Below is a small trained network, with its code and all its weights. Each question gives an input and a target symbol and asks what happens when units are switched off, that is, made to give their printed mean instead of their output.

import numpy as np


def w(rows, s, z=0):
    codes = np.array(rows[::2]) - 128.0
    scale = np.full(codes.shape[1], s)
    scale[-1] = z or s
    return codes * scale


def norm(h):
    return h / np.sqrt((h * h).mean(-1, keepdims=True) + 1e-5)


def f(y):
    return y / 2 * (1 + np.tanh(0.7978845608 * (y + 0.044715 * y**3)))


def softmax(a):
    e = np.exp(a - a.max(-1, keepdims=True))
    return e / e.sum(-1, keepdims=True)


def log_softmax(a):
    a = a - a.max(-1, keepdims=True)
    return a - np.log(np.exp(a).sum(-1, keepdims=True))


def net(x, mask):
    ids = ['γδεθμπσ'.index(c) for c in x.split()]
    T = len(ids)
    res = E[ids] + P[:T]
    u = 0
    for l in range(2):
        q, k, v = (norm(res) @ M[l].T for M in (Q, K, V))
        z = softmax(np.where(np.tri(T) > 0, q @ k.T / 2**0.5, -1e9)) @ v
        res = res + np.where(mask[u], z, O[l][:, -1]) @ O[l][:, :-1]
        u += 1
        y = f(norm(res) @ A[l][:, :-1].T + A[l][:, -1])
        res = res + np.where(mask[u : u + 8], y, B[l][:, -1]) @ B[l][:, :-1]
        u += 8
    return log_softmax(norm(res)[-1] @ U[:, :-1].T + U[:, -1])


Q, K, V, O, A, B = {}, {}, {}, {}, {}, {}
E = w([
[118,109,128,134,225,132,92,102,47,132],'γ',
[174,227,77,131,113,123,195,66,126,187],'δ',
[3,119,155,143,108,126,98,136,167,147],'ε',
[61,98,100,105,159,113,91,138,149,134],'θ',
[224,113,117,108,128,125,197,127,132,208],'μ',
[123,153,116,177,29,162,119,190,167,161],'π',
[156,123,112,166,122,92,144,126,110,50],'σ',
],0.004)
P = w([
[107,7,64,136,115,210,109,20,164,143],'0',
[147,21,22,162,102,166,119,71,128,151],'1',
[161,65,14,176,111,137,105,117,132,137],'2',
[161,105,47,194,114,112,92,134,137,130],'3',
[150,121,61,197,112,103,117,145,131,124],'4',
[141,146,88,189,117,94,128,159,116,113],'5',
[136,150,112,165,112,89,139,160,110,112],'6',
[131,165,135,161,116,78,154,165,103,118],'7',
[126,174,149,139,122,65,165,165,99,119],'8',
[128,182,163,126,120,48,168,151,101,120],'9',
],0.0017)
Q[0] = w([
[198,162,152,131,169,179,140,93,109,116],'L0H1',
[3,102,121,122,165,94,75,146,143,73],'L0H1',
],0.0076)
K[0] = w([
[203,183,191,127,151,206,147,122,21,139],'L0H1',
[69,23,52,61,226,2,77,105,178,109],'L0H1',
],0.0039)
V[0] = w([
[128,145,117,142,37,187,130,170,199,135],'L0H1',
[156,144,145,134,93,42,158,164,143,3],'L0H1',
],0.0053)
O[0] = w([
[121,144,137,209,201,90,150,141,70,22,250],'L0H1',
[84,168,124,185,88,158,178,178,242,7,220],'L0H1',
],0.0017,0.0015)
A[0] = w([
[210,155,136,55,113,143,114,118,137,174,44],'L0N1',
[97,170,169,141,78,120,95,164,157,46,2],'L0N2',
[57,139,196,112,137,101,73,140,89,190,145],'L0N3',
[46,141,153,140,38,186,82,111,201,179,188],'L0N4',
[118,98,110,126,92,204,111,189,243,174,67],'L0N5',
[203,119,107,120,70,74,110,103,74,101,21],'L0N6',
[124,172,186,87,142,193,116,137,179,51,23],'L0N7',
[131,62,153,116,209,151,67,69,70,1,41],'L0N8',
],0.0058,0.00052)
B[0] = w([
[134,170,186,149,72,91,176,140,137,127,127],'L0N1',
[142,160,86,92,95,79,80,201,96,135,252],'L0N2',
[136,142,88,187,120,92,99,203,139,72,156],'L0N3',
[109,89,104,165,255,201,176,90,191,102,161],'L0N4',
[181,64,148,137,71,198,147,8,82,170,148],'L0N5',
[119,102,114,168,139,176,157,108,177,135,215],'L0N6',
[102,96,145,141,149,24,137,138,78,162,123],'L0N7',
[103,75,127,98,105,216,148,100,149,186,215],'L0N8',
],0.0068,0.0039)
Q[1] = w([
[11,58,88,86,159,207,13,166,144,173],'L1H1',
[193,77,49,181,127,209,217,117,181,176],'L1H1',
],0.011)
K[1] = w([
[67,49,144,123,123,210,50,141,131,241],'L1H1',
[137,101,169,190,192,254,178,66,39,132],'L1H1',
],0.012)
V[1] = w([
[36,191,74,94,186,119,109,1,114,147],'L1H1',
[121,39,221,89,198,124,179,57,146,156],'L1H1',
],0.0066)
O[1] = w([
[142,242,44,127,116,99,200,142,250,131,68],'L1H1',
[169,135,243,113,96,209,90,207,207,43,6],'L1H1',
],0.0022,0.002)
A[1] = w([
[126,138,88,111,186,104,144,136,167,84,82],'L1N1',
[92,69,170,127,249,178,172,65,143,150,159],'L1N2',
[151,94,70,119,128,177,114,160,120,119,88],'L1N3',
[124,118,180,121,189,128,201,152,143,90,104],'L1N4',
[123,73,78,127,144,254,129,85,144,149,134],'L1N5',
[85,56,123,86,174,207,120,14,132,173,30],'L1N6',
[122,157,145,97,89,110,122,189,118,96,25],'L1N7',
[120,214,112,120,147,102,179,85,191,172,2],'L1N8',
],0.0094,0.0008)
B[1] = w([
[145,104,200,153,115,144,65,170,126,134,138],'L1N1',
[83,42,57,131,187,253,148,57,113,171,167],'L1N2',
[139,173,160,119,123,161,127,136,192,78,206],'L1N3',
[79,114,81,137,180,175,91,70,139,128,131],'L1N4',
[57,107,189,128,181,38,60,154,119,140,251],'L1N5',
[188,106,28,155,126,245,197,71,105,146,188],'L1N6',
[168,136,67,128,115,183,134,116,110,157,136],'L1N7',
[105,168,110,90,149,95,202,71,187,111,145],'L1N8',
],0.0072,0.013)
U = w([
[203,78,253,136,65,127,174,108,97,177,142],'γ',
[206,185,79,138,47,214,120,188,167,86,133],'δ',
[136,136,149,103,118,130,140,118,126,118,2],'ε',
[120,201,124,93,144,71,246,49,200,118,140],'θ',
[80,51,89,148,206,210,131,72,129,148,152],'μ',
[119,132,46,124,101,27,116,162,23,146,143],'π',
[77,141,230,133,156,80,54,192,187,82,153],'σ',
],0.0061,0.0043)

Each question gives the input, a string of symbols that net reads in full, and the target symbol t.
The units are the heads (2 rows each of Q, K, V and O) and the neurons (one row each of A and B). Each row of codes is followed by its name. A weight is (code - 128) times the scale printed after its matrix; where a second scale follows, it is the last column's (O, A, B and U).
mask holds one flag per unit, layer by layer, with each layer's heads first. A switched-off unit (its flag False) gives its mean, the last column of its rows in O or B, instead of its output. The means were averaged over made-up inputs and are rounded, as every weight is.
A unit's drop is (log p(t) with every unit on - log p(t) with that unit switched off) / (log p(t) with every unit on - log p(t) with every unit switched off).
The circuit of an input: a set's keep is (log p(t) with only the set's units on - log p(t) with every unit switched off) / (log p(t) with every unit on - log p(t) with every unit switched off). Starting from the 12 units with the biggest drops (on a tie, the unit counted first), units are removed one at a time, each time the one whose removal leaves the highest keep (on an exact tie, the one counted first), for as long as the keep stays at least 0.8.
circuit, biggest first: the units of the circuit, biggest drop first
k most important neurons: the k neurons with the biggest drops, biggest first
top k neurons in layer l: the k neurons of layer l with the biggest drops, biggest first
drop of u: that unit's drop, to one decimal
input π δ π π π ε π μ σ ε, target σ: circuit, biggest first => [L0N3 L1N6]
input μ γ σ σ σ σ γ, target σ: 2 most important neurons => [L0N3 L0N8]
input γ π μ δ π, target σ: most important neuron => [L0N2]
input δ π π σ σ γ π, target δ: 3 most important neurons => [L0N2 L0N8 L1N5]
input π σ π π θ δ σ σ θ, target σ: 4 most important neurons => [L0N3 L1N6 L1N1 L1N2]
input π θ θ ε δ γ σ σ θ, target δ: circuit, biggest first => [L1N5 L0N3]
input π σ π σ ε ε σ, target δ: 2 most important neurons => [L0N2 L0N8]
input σ π γ π σ γ σ σ γ, target δ: top 4 neurons in layer 0 => [L0N3 L0N8 L0N4 L0N6]
input γ γ σ γ μ σ μ π μ γ, target π: top 2 neurons in layer 0 => [L0N4 L0N1]
input σ π σ π, target σ: 2 most important neurons => [L0N5 L0N2]
input σ π γ ε π ε, target σ: top 3 neurons in layer 1 => [L1N6 L1N1 L1N7]
input μ π π μ μ δ γ σ π, target δ: top 2 neurons in layer 0 => [L0N2 L0N4]
input σ ε σ σ γ μ, target γ: 4 most important neurons => [L0N1 L0N4 L1N5 L0N8]
input δ θ θ, target σ: top 2 neurons in layer 1 => [L1N5 L1N2]
input σ γ σ γ δ δ π σ γ, target δ: top neuron in layer 1 => [L1N5]
input π σ θ γ π σ σ π π, target π: top 3 neurons in layer 0 => [L0N8 L0N6 L0N2]
input σ μ σ μ ε μ, target γ: 3 most important neurons => [L0N1 L0N4 L1N5]
input σ π π π σ σ γ μ σ π, target π: drop of L0N6 => 1.0
input π π γ σ σ π δ π σ, target δ: drop of L0N2 => 1.0
input π γ γ, target σ: drop of L0H1 => 1.5
